Below is a small trained network, with its code and all its weights. Each question gives an input and a class and asks what happens when units are switched off, that is, made to give their printed mean instead of their output.

import numpy as np


def w(rows, s, z=0):
    codes = np.array(rows[::2]) - 128.0
    scale = np.full(codes.shape[1], s)
    scale[-1] = z or s
    return codes * scale


def f(y):
    return np.maximum(y, 0)


def log_softmax(a):
    a = a - a.max(-1, keepdims=True)
    return a - np.log(np.exp(a).sum(-1, keepdims=True))


def net(x, mask):
    res = np.array(x, float).reshape(1, 5) / 4 @ E
    y = f(res @ A[0][:, :-1].T + A[0][:, -1])
    res = res + np.where(mask, y, B[0][:, -1]) @ B[0][:, :-1]
    return log_softmax(res[-1] @ U[:, :-1].T + U[:, -1])


A, B = {}, {}
E = w([
[83,196,73,190,177,211,84],'x0',
[255,185,96,144,146,112,108],'x1',
[167,141,74,149,94,119,188],'x2',
[125,78,166,220,96,104,132],'x3',
[126,81,36,117,63,184,87],'x4',
],0.0097)
A[0] = w([
[157,71,252,134,134,29,147,74],'neuron 1',
[176,247,51,83,184,155,92,252],'neuron 2',
[60,181,190,180,238,121,151,211],'neuron 3',
[142,123,76,241,64,200,90,230],'neuron 4',
[216,142,167,118,99,77,143,102],'neuron 5',
[145,101,156,134,68,66,255,185],'neuron 6',
],0.0076,0.0016)
B[0] = w([
[47,156,72,165,122,225,117,255],'neuron 1',
[188,254,160,121,177,146,204,231],'neuron 2',
[91,177,169,196,228,166,60,224],'neuron 3',
[136,118,46,232,117,153,86,226],'neuron 4',
[111,139,123,52,78,167,163,194],'neuron 5',
[139,155,56,88,60,139,196,239],'neuron 6',
],0.0086,0.0088)
U = w([
[180,7,88,213,60,88,88,70],'0',
[73,91,61,64,16,179,175,192],'1',
[59,17,251,97,143,126,64,180],'2',
[187,40,209,147,164,1,161,4],'3',
[142,229,136,198,222,178,106,118],'4',
[253,174,173,40,139,55,194,129],'5',
],0.0073,0.0041)

Each question gives the input, the list of numbers given to net, and the class t.
The units are the neurons (one row each of A and B). Each row of codes is followed by its name. A weight is (code - 128) times the scale printed after its matrix; where a second scale follows, it is the last column's (A, B and U).
mask holds one flag per neuron, in row order. A switched-off neuron (its flag False) gives its mean, the last column of its row in B, instead of its output. The means were averaged over made-up inputs and are rounded, as every weight is.
A unit's drop is (log p(t) with every unit on - log p(t) with that unit switched off) / (log p(t) with every unit on - log p(t) with every unit switched off).
The circuit of an input: a set's keep is (log p(t) with only the set's units on - log p(t) with every unit switched off) / (log p(t) with every unit on - log p(t) with every unit switched off). Starting from all 6 units, units are removed one at a time, each time the one whose removal leaves the highest keep (on an exact tie, the one counted first), for as long as the keep stays at least 0.8.
circuit, biggest first: the units of the circuit, biggest drop first
most important unit: the unit with the biggest drop
k most important neurons: the k neurons with the biggest drops, biggest first
drop of u: that unit's drop, to one decimal
input [-8,-5,-7,-5,-8], class 4: circuit, biggest first -> [neuron 1]
input [2,-7,-7,3,1], class 2: circuit, biggest first -> [neuron 2; neuron 6]
input [3,-6,-1,3,3], class 2: circuit, biggest first -> [neuron 6; neuron 2]
input [-7,5,2,-3,7], class 5: 3 most important neurons -> [neuron 1; neuron 4; neuron 2]
input [0,6,-2,-6,6], class 5: circuit, biggest first -> [neuron 1; neuron 3]
input [-5,4,-2,-3,8], class 5: circuit, biggest first -> [neuron 1; neuron 4]
input [-4,-7,-7,-7,3], class 2: 2 most important neurons -> [neuron 6; neuron 1]
input [1,0,3,1,0], class 0: circuit, biggest first -> [neuron 2; neuron 3; neuron 1; neuron 5]
input [-1,3,7,-1,-7], class 5: circuit, biggest first -> [neuron 4; neuron 5]
input [1,1,7,-6,-2], class 5: 3 most important neurons -> [neuron 1; neuron 3; neuron 4]
input [-5,-6,0,-1,-7], class 1: 3 most important neurons -> [neuron 6; neuron 1; neuron 2]
input [-1,1,-6,-2,3], class 5: circuit, biggest first -> [neuron 1; neuron 4]
input [-2,-5,-6,2,3], class 2: circuit, biggest first -> [neuron 6; neuron 2]
input [2,-7,0,2,-1], class 2: circuit, biggest first -> [neuron 2; neuron 1; neuron 6]
input [-7,1,-2,-6,-3], class 1: most important unit -> neuron 1
input [-1,8,-8,-8,0], class 5: circuit, biggest first -> [neuron 1; neuron 3]
input [-5,-5,-4,5,-8], class 4: 2 most important neurons -> [neuron 3; neuron 1]
input [0,1,7,-4,8], class 4: 2 most important neurons -> [neuron 2; neuron 6]
input [-5,0,-3,3,7], class 0: drop of neuron 2 -> 0.4
input [4,-6,6,8,4], class 0: most important unit -> neuron 4
input [-4,3,0,8,-7], class 1: drop of neuron 5 -> 0.2
input [1,-4,7,-4,-4], class 5: drop of neuron 4 -> 0.4
